Here is a tiny trained network, its code and every weight. The questions are about switching its units off for an input and a target symbol, where a switched-off unit gives its printed mean instead of its output.

import numpy as np


def w(rows, s, z=0):
    codes = np.array(rows[::2]) - 128.0
    scale = np.full(codes.shape[1], s)
    scale[-1] = z or s
    return codes * scale


def softmax(a):
    e = np.exp(a - a.max(-1, keepdims=True))
    return e / e.sum(-1, keepdims=True)


def log_softmax(a):
    a = a - a.max(-1, keepdims=True)
    return a - np.log(np.exp(a).sum(-1, keepdims=True))


def net(x, mask):
    ids = ['ΓΔΛΨηξστ'.index(c) for c in x.split()]
    T = len(ids)
    res = E[ids] + P[:T]
    u = 0
    for l in range(3):
        r = res
        for j in range(2):
            rows = slice(2 * j, 2 * j + 2)
            q, k, v = (r @ M[l][rows].T for M in (Q, K, V))
            z = softmax(np.where(np.tri(T) > 0, q @ k.T / 2**0.5, -1e9)) @ v
            o = O[l][rows]
            res = res + np.where(mask[u + j], z, o[:, -1]) @ o[:, :-1]
        u += 2
    return log_softmax(res[-1] @ U[:, :-1].T + U[:, -1])


Q, K, V, O = {}, {}, {}, {}
E = w([
[97,124,68],'Γ',
[147,108,157],'Δ',
[156,103,153],'Λ',
[183,89,155],'Ψ',
[196,86,152],'η',
[57,96,118],'ξ',
[59,147,246],'σ',
[48,201,64],'τ',
],0.014)
P = w([
[66,2,54],'0',
[87,83,107],'1',
[100,96,112],'2',
[123,91,154],'3',
[134,106,151],'4',
[141,117,158],'5',
[152,132,162],'6',
[158,144,161],'7',
[157,161,167],'8',
[155,180,171],'9',
[159,188,171],'10',
[145,199,165],'11',
],0.01)
Q[0] = w([
[118,96,77],'L0H0',
[88,164,3],'L0H0',
[84,110,82],'L0H1',
[137,131,99],'L0H1',
],0.014)
K[0] = w([
[129,86,116],'L0H0',
[77,7,90],'L0H0',
[143,106,170],'L0H1',
[135,97,122],'L0H1',
],0.018)
V[0] = w([
[5,221,161],'L0H0',
[122,98,87],'L0H0',
[173,140,115],'L0H1',
[78,218,156],'L0H1',
],0.013)
O[0] = w([
[191,1,52,120],'L0H0',
[113,200,84,185],'L0H0',
[102,162,129,17],'L0H1',
[188,154,116,4],'L0H1',
],0.0078,0.0031)
Q[1] = w([
[134,118,163],'L1H0',
[117,147,188],'L1H0',
[1,171,142],'L1H1',
[102,207,146],'L1H1',
],0.0052)
K[1] = w([
[186,81,71],'L1H0',
[115,65,160],'L1H0',
[1,100,162],'L1H1',
[74,39,155],'L1H1',
],0.0051)
V[1] = w([
[92,248,67],'L1H0',
[50,4,61],'L1H0',
[32,205,52],'L1H1',
[157,84,52],'L1H1',
],0.0045)
O[1] = w([
[156,188,159,125],'L1H0',
[65,133,61,252],'L1H0',
[254,209,69,195],'L1H1',
[34,224,64,107],'L1H1',
],0.0047,0.0035)
Q[2] = w([
[95,210,34],'L2H0',
[219,111,180],'L2H0',
[254,120,131],'L2H1',
[2,145,147],'L2H1',
],0.0038)
K[2] = w([
[85,53,55],'L2H0',
[161,132,254],'L2H0',
[109,178,111],'L2H1',
[143,88,158],'L2H1',
],0.0076)
V[2] = w([
[4,162,45],'L2H0',
[45,121,39],'L2H0',
[116,117,119],'L2H1',
[75,167,186],'L2H1',
],0.0043)
O[2] = w([
[217,178,138,253],'L2H0',
[253,187,91,219],'L2H0',
[150,131,117,139],'L2H1',
[100,91,79,163],'L2H1',
],0.0051,0.0042)
U = w([
[114,175,102,5],'Γ',
[62,157,108,84],'Δ',
[88,157,121,163],'Λ',
[85,167,166,140],'Ψ',
[94,173,191,159],'η',
[207,193,165,182],'ξ',
[66,62,64,215],'σ',
[255,133,100,98],'τ',
],0.0085,0.0026)

Each question gives the input, a string of symbols that net reads in full, and the target symbol t.
The units are the heads (2 rows each of Q, K, V and O). Each row of codes is followed by its name. A weight is (code - 128) times the scale printed after its matrix; where a second scale follows, it is the last column's (O and U).
mask holds one flag per head, layer by layer. A switched-off head (its flag False) gives its mean, the last column of its rows in O, instead of its output. The means were averaged over made-up inputs and are rounded, as every weight is.
A unit's drop is (log p(t) with every unit on - log p(t) with that unit switched off) / (log p(t) with every unit on - log p(t) with every unit switched off).
The circuit of an input: a set's keep is (log p(t) with only the set's units on - log p(t) with every unit switched off) / (log p(t) with every unit on - log p(t) with every unit switched off). Starting from all 6 units, units are removed one at a time, each time the one whose removal leaves the highest keep (on an exact tie, the one counted first), for as long as the keep stays at least 0.8.
circuit, biggest first: the units of the circuit, biggest drop first
unit that matters most: the unit with the biggest drop
heads that matter: for each layer, one digit per head in row order, 1 if its drop is at least 0.15 and else 0, layers parted by /
drop of u: that unit's drop, to one decimal
input Γ Γ ξ Γ σ ξ ξ Ψ η σ σ, target σ: unit that matters most : L0H0
input ξ τ τ Δ, target τ: heads that matter : 10 / 00 / 10
input τ Λ τ η Ψ τ Δ Λ ξ τ τ, target τ: circuit, biggest first : L0H0; L2H0
input Λ τ σ, target τ: circuit, biggest first : L0H0; L0H1
input ξ ξ Δ Δ Γ σ ξ Ψ σ Λ, target σ: circuit, biggest first : L0H0; L2H0
input σ Γ ξ σ Ψ, target σ: circuit, biggest first : L0H0; L1H1
input Γ τ σ ξ, target τ: circuit, biggest first : L2H0; L0H0; L0H1
input ξ σ Λ Δ, target σ: circuit, biggest first : L0H0; L1H0
input η τ Γ σ σ η Ψ ξ ξ σ Δ, target σ: heads that matter : 10 / 01 / 00
input τ σ Λ σ σ ξ η, target σ: heads that matter : 10 / 01 / 00
input ξ Ψ η Δ Ψ η, target η: circuit, biggest first : L0H0; L2H0
input σ ξ η Δ η η, target η: heads that matter : 10 / 00 / 00
input ξ Γ τ ξ τ τ ξ ξ τ η τ, target ξ: heads that matter : 01 / 10 / 10
input Γ ξ τ Δ σ, target τ: heads that matter : 10 / 00 / 00
input τ τ Λ, target τ: circuit, biggest first : L2H0; L0H0; L1H0
input Δ Ψ ξ Δ η Λ, target η: heads that matter : 10 / 00 / 10
input Γ τ Δ Ψ Λ ξ σ Ψ, target σ: heads that matter : 10 / 01 / 10
input η η Ψ, target η: drop of L0H0 : 0.9
input ξ Ψ η Δ Γ ξ ξ Δ Γ Γ τ τ, target ξ: drop of L1H1 : 0.1
input ξ σ η η, target σ: drop of L0H1 : 0.1
input Δ η Γ η η Ψ Ψ, target η: drop of L0H0 : 0.6
